Below is a small trained network, with its code and all its weights. Each question gives an input and a class and asks what happens when units are switched off, that is, made to give their printed mean instead of their output.

import numpy as np


def w(rows, s, z=0):
    codes = np.array(rows[::2]) - 128.0
    scale = np.full(codes.shape[1], s)
    scale[-1] = z or s
    return codes * scale


def norm(h):
    return h / np.sqrt((h * h).mean(-1, keepdims=True) + 1e-5)


def f(y):
    return y / 2 * (1 + np.tanh(0.7978845608 * (y + 0.044715 * y**3)))


def log_softmax(a):
    a = a - a.max(-1, keepdims=True)
    return a - np.log(np.exp(a).sum(-1, keepdims=True))


def net(x, mask):
    res = np.array(x, float).reshape(1, 8) / 4 @ E
    u = 0
    for l in range(2):
        y = f(norm(res) @ A[l][:, :-1].T + A[l][:, -1])
        res = res + np.where(mask[u : u + 15], y, B[l][:, -1]) @ B[l][:, :-1]
        u += 15
    return log_softmax(norm(res)[-1] @ U[:, :-1].T + U[:, -1])


A, B = {}, {}
E = w([
[125,127,131,129,129],'x0',
[130,128,129,126,129],'x1',
[143,129,121,120,124],'x2',
[107,254,180,52,97],'x3',
[156,140,111,121,111],'x4',
[154,151,113,174,232],'x5',
[121,125,133,128,132],'x6',
[41,134,6,87,202],'x7',
],0.0078)
A[0] = w([
[116,175,162,69,88,90],'0.n0',
[51,130,51,75,104,77],'0.n1',
[135,210,180,103,136,74],'0.n2',
[148,173,75,117,176,105],'0.n3',
[117,159,105,35,92,55],'0.n4',
[95,135,94,156,193,117],'0.n5',
[127,126,115,67,125,102],'0.n6',
[103,179,111,8,176,36],'0.n7',
[115,193,154,103,183,96],'0.n8',
[145,203,148,101,190,86],'0.n9',
[127,160,209,112,163,109],'0.n10',
[79,87,116,139,93,253],'0.n11',
[120,169,126,194,98,188],'0.n12',
[70,190,108,96,124,110],'0.n13',
[208,84,178,181,168,35],'0.n14',
],0.012,0.0047)
B[0] = w([
[154,153,137,45,198,245],'0.n0',
[115,145,69,187,42,249],'0.n1',
[169,172,42,104,30,231],'0.n2',
[122,95,175,101,206,182],'0.n3',
[103,110,148,125,184,205],'0.n4',
[188,165,92,87,203,215],'0.n5',
[110,94,125,168,167,146],'0.n6',
[61,72,175,216,109,224],'0.n7',
[213,175,188,202,54,190],'0.n8',
[128,117,34,223,68,194],'0.n9',
[203,209,62,132,57,200],'0.n10',
[223,98,74,13,82,253],'0.n11',
[163,88,147,123,134,181],'0.n12',
[34,91,177,179,151,216],'0.n13',
[71,167,160,255,81,234],'0.n14',
],0.0066,0.0047)
A[1] = w([
[210,76,119,99,111,102],'1.n0',
[120,113,67,115,158,88],'1.n1',
[58,85,79,99,103,41],'1.n2',
[44,151,144,43,146,181],'1.n3',
[97,123,174,153,48,164],'1.n4',
[103,164,196,41,92,125],'1.n5',
[181,84,176,147,122,126],'1.n6',
[31,84,181,98,122,155],'1.n7',
[120,110,116,151,41,112],'1.n8',
[98,98,81,10,96,70],'1.n9',
[150,192,177,119,125,13],'1.n10',
[160,131,127,185,137,53],'1.n11',
[52,143,105,82,105,2],'1.n12',
[53,187,131,140,125,74],'1.n13',
[54,197,96,144,134,103],'1.n14',
],0.012,0.0051)
B[1] = w([
[46,83,232,115,106,198],'1.n0',
[191,196,61,81,136,162],'1.n1',
[138,102,50,101,52,173],'1.n2',
[133,168,211,116,134,183],'1.n3',
[107,76,81,48,212,254],'1.n4',
[75,201,114,88,211,212],'1.n5',
[70,109,192,140,188,179],'1.n6',
[170,111,202,42,128,166],'1.n7',
[121,100,131,96,120,224],'1.n8',
[87,121,123,242,80,220],'1.n9',
[155,149,61,153,75,144],'1.n10',
[133,161,172,200,166,153],'1.n11',
[155,1,88,158,76,142],'1.n12',
[186,16,214,165,167,151],'1.n13',
[159,113,232,161,133,171],'1.n14',
],0.0084,0.0057)
U = w([
[77,43,237,56,69,210],'0',
[126,158,193,250,173,209],'1',
[73,68,18,109,16,4],'2',
[185,156,70,104,222,70],'3',
[72,251,206,31,79,102],'4',
[219,228,144,174,59,83],'5',
],0.011,0.0038)

Each question gives the input, the list of numbers given to net, and the class t.
The units are the neurons (one row each of A and B). Each row of codes is followed by its name. A weight is (code - 128) times the scale printed after its matrix; where a second scale follows, it is the last column's (A, B and U).
mask holds one flag per neuron, layer by layer. A switched-off neuron (its flag False) gives its mean, the last column of its row in B, instead of its output. The means were averaged over made-up inputs and are rounded, as every weight is.
A unit's drop is (log p(t) with every unit on - log p(t) with that unit switched off) / (log p(t) with every unit on - log p(t) with every unit switched off).
The circuit of an input: a set's keep is (log p(t) with only the set's units on - log p(t) with every unit switched off) / (log p(t) with every unit on - log p(t) with every unit switched off). Starting from the 12 units with the biggest drops (on a tie, the unit counted first), units are removed one at a time, each time the one whose removal leaves the highest keep (on an exact tie, the one counted first), for as long as the keep stays at least 0.8.
circuit, biggest first: the units of the circuit, biggest drop first
top k neurons: the k neurons with the biggest drops, biggest first
top k neurons in layer l: the k neurons of layer l with the biggest drops, biggest first
drop when u is switched off: that unit's drop, to one decimal
input [3,5,0,2,-2,4,7,-6], class 5: circuit, biggest first => (0.n10)
input [-6,-3,2,-6,-4,2,-5,2], class 3: circuit, biggest first => (0.n5; 1.n1)
input [-8,2,-8,3,0,-6,-3,-6], class 4: circuit, biggest first => (1.n5; 0.n0)
input [5,-6,1,8,6,8,-6,4], class 1: top 2 neurons => (0.n7; 0.n13)
input [7,-7,3,-5,-5,1,-7,1], class 3: top 2 neurons in layer 0 => (0.n5; 0.n8)
input [7,-6,-1,8,-2,8,-1,1], class 1: top 2 neurons => (0.n7; 0.n11)
input [8,-4,-5,5,-5,1,-1,7], class 1: top 3 neurons in layer 0 => (0.n8; 0.n5; 0.n9)
input [-5,3,-7,6,1,1,7,3], class 1: top 2 neurons => (0.n8; 0.n9)
input [-6,-5,-4,2,3,-4,2,8], class 0: top 2 neurons in layer 1 => (1.n7; 1.n14)
input [-8,7,1,3,2,3,-5,-1], class 5: top 2 neurons => (0.n2; 0.n8)
input [1,-1,6,2,7,-8,7,4], class 0: top 2 neurons => (1.n7; 0.n13)
input [7,-2,-7,8,-7,-6,5,3], class 0: top 2 neurons in layer 1 => (1.n13; 1.n12)
input [6,6,6,3,8,6,4,7], class 1: drop when 0.n7 is switched off => 0.2
input [5,-4,-7,6,5,3,0,-2], class 5: circuit, biggest first => (0.n9)
input [7,8,-6,6,-8,4,5,-1], class 5: drop when 0.n10 is switched off => 0.1
input [-5,-5,5,8,-6,6,4,-5], class 5: drop when 0.n9 is switched off => 0.1
